Here are made-up elements, facts about them, and rows of numbers that follow some of those facts. Name the element behind each unnamed row.

Facts:
ratak: points at; numuni: belongs to class
muki: ratak trato; numuni 713
skabran: ratak sida; numuni 225
bisku: ratak trinu; numuni 225
sizam: ratak tera; numuni 713
mimom: numuni 776
zopla: numuni 776
flibegu: ratak votil; numuni 776
briskegri: numuni 225
gotokol: ratak brinus; numuni 776
skasadrem: ratak zonodri; numuni 213
zetror: numuni 713
sobin: ratak meplol; numuni 713
dafor: numuni 776
rever: ratak briskegri; numuni 90
gefu: numuni 225
bregrum: numuni 213
skefek: numuni 713
baplavu: ratak biflo; numuni 90
fegrok: numuni 776
brinus: ratak magren; numuni 90
kloflo: ratak zopla; numuni 713
votil: ratak nugim; numuni 713
dogibros: ratak rever; numuni 225
plinu: ratak furon; numuni 776
sida: ratak zeson; numuni 225
bristom: ratak dotekol; numuni 106
trebritre: ratak floklil; numuni 90
kopon: ratak fegrok; numuni 213
gefle: ratak lusus; numuni 776
kludra: numuni 90
floklil: ratak drevek; numuni 90
zonodri: ratak kludra; numuni 106
zeson: numuni 225
furon: ratak sizam; numuni 713
trinu: ratak nemen; numuni 106
drevek: ratak nofil; numuni 90
fleplur: ratak gotokol; numuni 90
fuvin: numuni 713
drikle: ratak muki; numuni 90
sugo: ratak brogik; numuni 713
satis: ratak gefle; numuni 106
fitruple: ratak fimus; numuni 106
fiflara: ratak deplas; numuni 213
stila: ratak nabofi; numuni 776
trisun: ratak gigal; numuni 713
saklo: ratak sonor; numuni 776
nefan: ratak ziklin; numuni 713
sonor: numuni 713
vula: ratak drimal; numuni 713
gronen: ratak fitruple; numuni 106
tera: numuni 776
braskada: ratak skasadrem; numuni 90
nemen: ratak fuvin; numuni 776
nofil: ratak vula; numuni 106
plipem: ratak braskada; numuni 776
gigal: ratak plinu; numuni 225
bote: numuni 213
stugri: ratak stiduk; numuni 713
poklor: ratak doklefem; numuni 213
fluros: ratak nufar; numuni 713
nufar: ratak flipluk; numuni 106
sudri: ratak drerol; numuni 225
traluk: ratak sudri; numuni 713
tegran: ratak pluzas; numuni 90
grazugril: ratak stibus; numuni 713
kemutrur: ratak satis; numuni 713
stibus: numuni 713
skizestek: ratak koder; numuni 713
fiklam: ratak flibegu; numuni 90
drimal: ratak skefek; numuni 106
kogam: ratak fiflara; numuni 213
muno: ratak bote; numuni 225
gapera: numuni 106
zipur: numuni 225
flipluk: ratak brages; numuni 776
doklefem: ratak butrekli; numuni 225
fimus: ratak skabran; numuni 106
stiduk: ratak pidris; numuni 90
vabre: ratak burun; numuni 225
ziklin: ratak kemutrur; numuni 225
didri: ratak flugur; numuni 90
zagol: numuni 713
ganur: ratak dromu; numuni 213
butrekli: ratak sobin; numuni 213
dromu: ratak ribru; numuni 106
fledres: numuni 90
deplas: ratak skizestek; numuni 90
magren: numuni 225
burun: numuni 106
brages: ratak fedul; numuni 776
ribru: numuni 225
fasko: ratak gefu; numuni 713
plusik: ratak fledres; numuni 90
flugur: ratak poklor; numuni 713
klesto: numuni 90
nabofi: ratak klonu; numuni 713
klonu: ratak plipem; numuni 90
pluzas: ratak fiklam; numuni 213
varon: ratak vabre; numuni 106
drerol: ratak grazugril; numuni 776
nugim: ratak bisku; numuni 776
trato: ratak dolutrir; numuni 776
pidris: ratak fleplur; numuni 713
brogik: ratak bristom; numuni 90
fedul: ratak traluk; numuni 776
fodrer: ratak kopon; numuni 90
gamen: ratak dafor; numuni 713
skupozus: ratak gamen; numuni 776
klabi: numuni 106
biflo: ratak zetror; numuni 776
dolutrir: ratak trebritre; numuni 90
koder: ratak ganur; numuni 90
meplol: ratak mimom; numuni 713
trozil: ratak dogibros; numuni 225
lusus: ratak didri; numuni 106
dotekol: ratak gapera; numuni 225

Some elements and their rows:
mimom: [  6  35   1  -6  -6   4 -19   6  28 -14  -7  19   9   1  -4  11  -4   0
  -8  -7   1  -6  -5 -18  11  -1]
stugri: [  4   4  11  13 -16   8  21   7 -16  -3  20 -10  15   4   9   8  15   2
   4  10   4   7 -23  17   1  -4]
plinu: [ -1   2   6  23 -15  13 -10 -10  27  -9 -12  11  14  -7 -15   8   4   0
 -13  -3   2  -4   6 -12   6 -11]
skizestek: [  8  14   9 -13  -5   1  12   7 -31  -3   4  12  15   7  -3   0   3   8
 -12  11  13  -2 -11   5  20  -4]
biflo: [ 14 -24   6 -14 -12 -25   2   8  36 -16 -14  12  15   2 -14  -8  -2  -1
 -15   7   8  14  -2  12  18  -8]
sobin: [  6  31   2  -1  -5  13   2   3 -29  -5   5  11  11   4   0  10   0  11
  -1   6  10  -4 -13  -7   4  -3]
fasko: [ 12 -11  12  -4 -14 -10  22   8  -8  -4  16  -6  19   7   7   4   5   3
  -1  20   9  16 -22  26   7  -6]
trinu: [ -1 -11   2  -5 -10  -3  10   0   4  -4 -20  12   5  -5  12  10 -25   2
  13   3   7   0  -5   2  -2 -11]
drimal: [ -2   2   1  -1  -6   4   9  -1   1  -7 -22  13   3  -5  11  13 -22  -1
  13   4   7  -3   0  -2  -4 -11]
bregrum: [  3 -10   3  -4   4   5   1  -8  17  -9   6  10   9  -6   5  -9  13   8
  11   2   6  -5  -7   1  15 -16]
lusus: [-10  13   2  -2 -10  -1  10  -3 -16  -6 -20  15   4  -5   6   5 -18  -1
   5   2   5  -3  -5   2  13 -12]
fimus: [ -1  -8  -4  -6  -9  -6   5  -1  -5 -12 -19  15   2  -4   2   6 -34   9
  16   6   6   9   0   4   0 -16]
fodrer: [ -6  -5   7   0  -3   9   0   8  25  20  -7  -6   6  -6   2 -12  16  -7
   6  13   9 -13  -1  -7 -19 -15]
nemen: [ 12   2   0  -3  -9  -1  -3  15  42  -8 -10  10   8  -3  -7   8  -6   5
  -2   0   3   0  -8 -13 -10 -13]
fedul: [ 15  -6   1  -5  -5   1  10  12  26 -22 -19  13   9   3 -16   0   5  -8
  -9   0   8  -1  -2   0   0 -11]
nofil: [ -5  -2   1   0  -8   6  10  -1  -2  -8 -25  11   2  -7   9  12 -22  -1
  14   1   6  -4  -1  -3  -3 -10]
bristom: [ -8  18  12  -9  -8  -4  16   3   7  15 -21  13   6  -9  17   4 -16   1
   2   2   7 -23  -9 -12   1 -16]
skasadrem: [ -1  11  -3  -3  -3  -7 -18 -18   6  -5  15  13   8  -7   2 -11  -3  23
  12   2  -1  10  -6   5  23 -15]
deplas: [ -3   6   5 -17  -4  -7 -16   4  -6   0  -5   9   9   7 -10 -23  11 -10
  -7  13  12   0  12   7  22  -6]
gamen: [  6  -5   4   7  -6  18   9  -3 -26 -18   1   4  13   4  -4  14   6   0
  -1   8  10   4  -5   8   0  -2]
magren: [  7  -1   7   5 -10 -10 -19  15  -3 -18  19   0  14 -17  19   6  -9 -14
  12   2  -3  -7  -9 -11  11   8]

Rows to name:
No name comes twice in this set of rows, the named rows included.
[  2  18  12  -2  -5  12  28   6 -13  17   3   2  11   0   2  -6   9  15
  -6  10  13 -22 -22 -11  -6 -18] -> sugo
[ -4  21  10 -13  -4  -4   1   4   8  11 -21  17   8 -10  24  14 -22  -2
   4   2   8 -23  -4 -19   8  -9] -> gapera
[  1 -26   2  -6  -5   0  26   5 -12 -19 -27  14   4   2   3   1 -16 -10
   4   7  12  -1   1  10   3 -13] -> nufar
[ -4 -14  -4   1 -11  -6  22   0  -9  -8 -22   9   1  -2  -5  -2 -26  11
  14   8   7  15  -3  13  -3 -22] -> gronen
[  4   8  11  -3  -5  -6  -1  20  -6   6   1   8  11 -21   6 -15  -4  -1
   3   2   7 -34  -8 -34  -3 -12] -> dotekol
[  7   6  15 -31   8 -11  -9  -9  32  14   3  22  14 -12  18 -14   7  14
  -3   3  10 -26  -7 -23  24 -14] -> bote
[ 14 -28  11 -12 -11 -26 -12  18   6 -18  12   3  18 -13  13  -3 -13 -11
   9  11   1  -1  -4  -5  18   6] -> gefu
[  2  -1  16 -12  -8 -26  11  20  -9  17  -2   8  11 -21   1 -38  -2   7
  -9   9  11 -33 -10 -24   7 -21] -> muno
[ -3  28  -4 -13  -7  -7 -56  -3   9   2   4  11   6  -2  -4  -4 -21  12
  12  11   2  13  14 -10  15  -2] -> kludra

Now the same elements, written a new way:
Some rows with their names:
nufar: [  6  -3 -49 -25   5   1   6  21  -1  -7   2 -18  14  -2 -16 -14   4 -16
   5  -6 -22  20   6 -27  15   5 -34 -18  12  16]
zonodri: [ 12   5 -14  -3   2  30  -5   5 -23  22  18  -6  28  13 -24 -15  -9 -12
  -5 -23 -11 -55 -13 -15 -14  -9   0  29   7   7]
tera: [-11  -2   0  25  -5  18  -8 -14 -24  10  14 -16 -13  13  -9   6   8  10
  14  -6   2   2   7  -2 -20  -7  35  14   3  -4]
nugim: [-45 -11  27  26 -14 -21  75 -16 -55 -43  57  -7   6  13  24  23  -4  -4
  19  12 -45 -28 -27  22  75  -2  -7  14 -22  26]
bisku: [-16 -10  14  32 -14 -41  65 -16 -29 -38  38   6   4   4  42  27   2 -18
   4  14 -36 -31 -26  19  74 -10  -7  -4  -5  -6]
butrekli: [  2  -7  33  -9  46 -28  -9  -9  30   4   1  21 -18  -5 -27   4 -21 -35
   1  -9   7  -4  -9 -26  11   4  13   7 -14  45]
magren: [ 20   1 -11  41 -15  -8  -7 -13  -3   8 -10  -1  -9   9   7  10  17  -5
   0   6   7  -5  17  10 -14 -10  33 -17  26 -35]
trinu: [-23  -1  -2  24 -11  -9  41 -11 -28 -42  30 -19  26  12   7  17 -20 -29
  16  11 -43 -36  -4   9  75 -13 -15  -4 -15  15]
dafor: [-11   0  -4  26  -7  17 -10 -16 -25   9  15 -20 -11  17  -6   6   7  10
  17  -4   3   0   4  -5 -20  -6  36  11   3  -3]
fluros: [ -1  -5  -3 -11 -10  -1 -19  12   4  -1 -10   5   0  -4   9 -12   9   7
 -25   5  -7  24 -15 -10   1   7 -14 -12   2  -1]
fuvin: [-11  -8   6  41 -31  10 -30  -5 -13  -1  -4  -6   5  13   7   7   3   6
 -16   2   0  -6 -11  -7   5 -14  30  -3   1 -22]
muki: [  3   8   9 -12   0   2 -18  -1  17  -1 -20  -6   5   8  21 -15  -4  26
 -23  18 -25  13  -4  15  -3  11  -7   1 -20  -8]
drevek: [  3   8   2 -17  31  -3  17   0  27  -1 -27 -27  18  20  15  -7 -17  45
   7  21 -19   1   1  43  -9  14  -4   4 -50 -10]
flugur: [ -1 -19  45   8  25 -18 -40   9  43   1  -2  21 -34 -22  -7 -20 -15 -41
   1  -3  13   1 -28 -21  14   5   9  -1  -8  42]
traluk: [ -6 -23 -50 -41 -15 -12  -8  52   5   6  -9  -2   3 -11  -1 -28  40  18
 -34 -11 -12  75 -30 -53   3  20 -41 -32  25   9]
sonor: [ -7  -7   3  34 -28  11 -41  -5  -5   5 -11  -5   2  13   2   1   5   6
 -18   0   5  -1  -7  -9  -6 -10  31  -7   5 -23]
fiflara: [ 11  28   7 -55   8  -1  -6 -28  24 -14  -8  16 -15 -22  -2  42  -7   2
  -5   2  24  24  41 -19 -10   0 -24   6 -15 -11]
flibegu: [-42  -8  26  21 -12 -18  69 -17 -50 -41  56  -7   0   7  25  20  -9  -2
  15  14 -41 -22 -24  19  65  -1  -8  14 -20  24]
tegran: [-17 -11   4   2  -3  -4  25  12  -3  -8   5   7  15  -4  -2  11 -11   2
   9  -9  17 -13 -10  14  16  -3  -6   0  -8   6]
bote: [ -2   7   4  25  -3  -4  -9 -18 -11  10 -13  -1  10  27 -24  21  -3  -2
 -14  -4   3  -6  16 -11 -14 -14  35  -3   4  -7]
saklo: [ -8  -2   4   0   7  12   5  -7 -15   5  16 -13 -16   3  -1   1   5   9
  15   1  -5   8   1   1 -12   4   9  12  -1  11]

Name these rows:
No name comes twice in this set of rows, the named rows included.
[ -2   6   6 -19  13  14  11  -3 -21  14  25  -3  -9   3  -2 -12   7  12
   8  -8  -7  -3  -9  -4 -19   6  -3  29  -2  18] -> stila
[  9  24 -21 -28  -7  17 -25 -22  23 -20   1 -15  -4 -21  -1  34 -16 -14
  26   2  16   3  44 -18   5 -13 -24   4 -12 -17] -> dromu
[-39 -15  17  20 -14 -17  64   8 -26 -33  30   6  24   1  13  25 -17  -5
  11  -1  -5 -30 -21  25  60 -10 -10  -3 -17  12] -> fiklam
[  6  -9  13   7  39 -13 -21   5  38  -8   0   5 -16 -13 -26 -17 -31 -64
  33  -2  -1 -15   5  -9  24   2  -5  -6  -1  52] -> lusus
[  9  18   6   3 -13   7  25   3 -19   2 -28  13   1  -2 -13 -32  15   9
   1  30 -15  30  60  61 -23  19 -14 -25  37  19] -> gotokol
[ -8 -25  32   8  40 -16  -4  17  40   1   4  24 -20 -25 -22  -9 -26 -41
  29 -18  41 -13 -21   1  16   2  13  -2  -9  48] -> didri
[  8  -1   5   4  29  -6 -15   3  25  -7  -6   2  -6 -13 -26 -16 -24 -52
  27   2  -6  -9  12  -2  22   2  -8 -10   3  44] -> satis
[  4  -8  27   1   5  -8 -29  11  24  -2 -12  20 -16 -14  -4 -20  -9 -19
 -11   9   3  11  -9   3   7   7  -3 -10   3  21] -> kemutrur
[  2  20  -4 -70  -7  21 -13 -23  44 -26  -1  13 -22 -61  16  58 -18   8
  27  -9  82  24  43 -15 -12  -7 -39  11 -25 -40] -> koder
[  2  10  10  -3   9  -9   6 -11  -2   2 -10   9   6  11 -18  13  -4   0
 -18   0  -5   1  14  -7  -8  -2  10   0   0   5] -> kopon
[-24  -6  13  17  -3  -1  33 -14 -34 -14  36 -13  -2   7  12  10   0   5
  15   4 -20 -10 -13   6  27  -2   9  13 -10  16] -> nemen
[  5  -9  40  -2  52 -32 -10  -9  38   2   1  27 -27  -8 -31   0 -22 -46
   4  -9   9  -6 -11 -24   9   5  14   5 -13  58] -> poklor
[ -2   2  -2  16 -17   5  22  16  -7   1 -32  14  20  -2 -17 -11  -3   6
   3   9  23   4  35  47 -12   4  -1 -28  25   0] -> brinus
[  2   5   1   4 -13   1  27  19   0  -3 -33  20  19 -11 -16 -17  -5   4
   0  11  20   9  36  53  -6  10 -20 -27  22   6] -> stiduk
[  8  15  10 -28  11  -8   4 -16   8  -4 -11  14   0  -1 -13  21  -7  -1
 -13   0   3  11  22  -9  -9   2  -8   3  -6   5] -> kogam

